Below are the code and all the weights of a small trained network. Each question names an input and a class and asks about switching units off, where a switched-off unit gives its printed mean instead of its output.

import numpy as np


def w(rows, s, z=0):
    codes = np.array(rows[::2]) - 128.0
    scale = np.full(codes.shape[1], s)
    scale[-1] = z or s
    return codes * scale


def norm(h):
    return h / np.sqrt((h * h).mean(-1, keepdims=True) + 1e-5)


def f(y):
    return y / 2 * (1 + np.tanh(0.7978845608 * (y + 0.044715 * y**3)))


def log_softmax(a):
    a = a - a.max(-1, keepdims=True)
    return a - np.log(np.exp(a).sum(-1, keepdims=True))


def net(x, mask):
    res = np.array(x, float).reshape(1, 2) / 4 @ E
    u = 0
    for l in range(4):
        y = f(norm(res) @ A[l][:, :-1].T + A[l][:, -1])
        res = res + np.where(mask[u : u + 5], y, B[l][:, -1]) @ B[l][:, :-1]
        u += 5
    return log_softmax(norm(res)[-1] @ U[:, :-1].T + U[:, -1])


A, B = {}, {}
E = w([
[253,197,110,106],'x0',
[149,160,171,91],'x1',
],0.011)
A[0] = w([
[2,163,247,132,253],'L0N1',
[76,213,39,49,227],'L0N2',
[80,199,118,171,189],'L0N3',
[108,114,197,91,79],'L0N4',
[152,22,23,108,103],'L0N5',
],0.008,0.0012)
B[0] = w([
[160,18,34,199,255],'L0N1',
[168,129,102,86,141],'L0N2',
[189,230,63,69,137],'L0N3',
[133,191,106,122,149],'L0N4',
[41,202,134,2,164],'L0N5',
],0.0088,0.0064)
A[1] = w([
[147,151,112,46,117],'L1N1',
[131,149,167,163,49],'L1N2',
[147,137,156,98,4],'L1N3',
[252,85,109,91,203],'L1N4',
[139,131,184,150,60],'L1N5',
],0.014,0.0029)
B[1] = w([
[157,120,163,208,187],'L1N1',
[169,71,162,118,116],'L1N2',
[147,154,89,42,131],'L1N3',
[37,167,254,110,254],'L1N4',
[169,37,87,186,119],'L1N5',
],0.0085,0.0096)
A[2] = w([
[158,76,135,138,99],'L2N1',
[137,145,104,100,62],'L2N2',
[52,165,85,143,253],'L2N3',
[9,129,188,141,126],'L2N4',
[32,123,154,140,149],'L2N5',
],0.011,0.0032)
B[2] = w([
[79,130,16,197,132],'L2N1',
[88,158,47,191,111],'L2N2',
[159,156,253,83,222],'L2N3',
[158,178,90,86,253],'L2N4',
[85,168,217,139,225],'L2N5',
],0.0063,0.0075)
A[3] = w([
[167,16,197,174,130],'L3N1',
[18,149,171,131,196],'L3N2',
[119,78,188,153,94],'L3N3',
[161,79,197,172,98],'L3N4',
[141,1,133,158,251],'L3N5',
],0.0092,0.0026)
B[3] = w([
[219,57,101,207,170],'L3N1',
[255,66,176,67,253],'L3N2',
[116,61,99,209,161],'L3N3',
[109,123,59,115,148],'L3N4',
[226,200,29,136,212],'L3N5',
],0.0091,0.0076)
U = w([
[173,196,254,102,184],'0',
[46,130,65,61,3],'1',
[179,112,77,208,111],'2',
[196,55,114,116,139],'3',
],0.013,0.005)

Each question gives the input, the list of numbers given to net, and the class t.
The units are the neurons (one row each of A and B). Each row of codes is followed by its name. A weight is (code - 128) times the scale printed after its matrix; where a second scale follows, it is the last column's (A, B and U).
mask holds one flag per neuron, layer by layer. A switched-off neuron (its flag False) gives its mean, the last column of its row in B, instead of its output. The means were averaged over made-up inputs and are rounded, as every weight is.
A unit's drop is (log p(t) with every unit on - log p(t) with that unit switched off) / (log p(t) with every unit on - log p(t) with every unit switched off).
The circuit of an input: a set's keep is (log p(t) with only the set's units on - log p(t) with every unit switched off) / (log p(t) with every unit on - log p(t) with every unit switched off). Starting from the 12 units with the biggest drops (on a tie, the unit counted first), units are removed one at a time, each time the one whose removal leaves the highest keep (on an exact tie, the one counted first), for as long as the keep stays at least 0.8.
circuit, biggest first: the units of the circuit, biggest drop first
most important unit: the unit with the biggest drop
k most important neurons: the k neurons with the biggest drops, biggest first
k most important neurons of layer l: the k neurons of layer l with the biggest drops, biggest first
drop of u: that unit's drop, to one decimal
input [2,-8], class 0: circuit, biggest first => [L0N1]
input [-2,-5], class 0: 2 most important neurons => [L0N5; L0N1]
input [-3,0], class 2: circuit, biggest first => [L1N4; L0N1]
input [-3,7], class 3: 2 most important neurons => [L0N1; L1N1]
input [-4,3], class 2: 2 most important neurons => [L0N1; L1N4]
input [-1,0], class 2: 3 most important neurons of layer 0 => [L0N1; L0N2; L0N5]
input [-2,6], class 3: 2 most important neurons => [L0N1; L0N5]
input [-3,-8], class 0: 3 most important neurons => [L0N5; L0N1; L2N3]
input [-2,-1], class 3: 3 most important neurons of layer 1 => [L1N4; L1N1; L1N5]
input [-2,-7], class 0: 2 most important neurons of layer 0 => [L0N5; L0N1]
input [-3,-7], class 0: 3 most important neurons => [L0N5; L0N1; L2N3]
input [-7,1], class 2: 4 most important neurons => [L0N1; L1N4; L3N5; L0N5]
input [-2,-6], class 0: 2 most important neurons => [L0N5; L0N1]
input [-2,4], class 3: most important unit => L0N1
input [-8,4], class 2: drop of L3N5 => 0.1
input [-3,2], class 2: drop of L3N4 => 0.0
input [-5,6], class 2: drop of L0N1 => 1.0
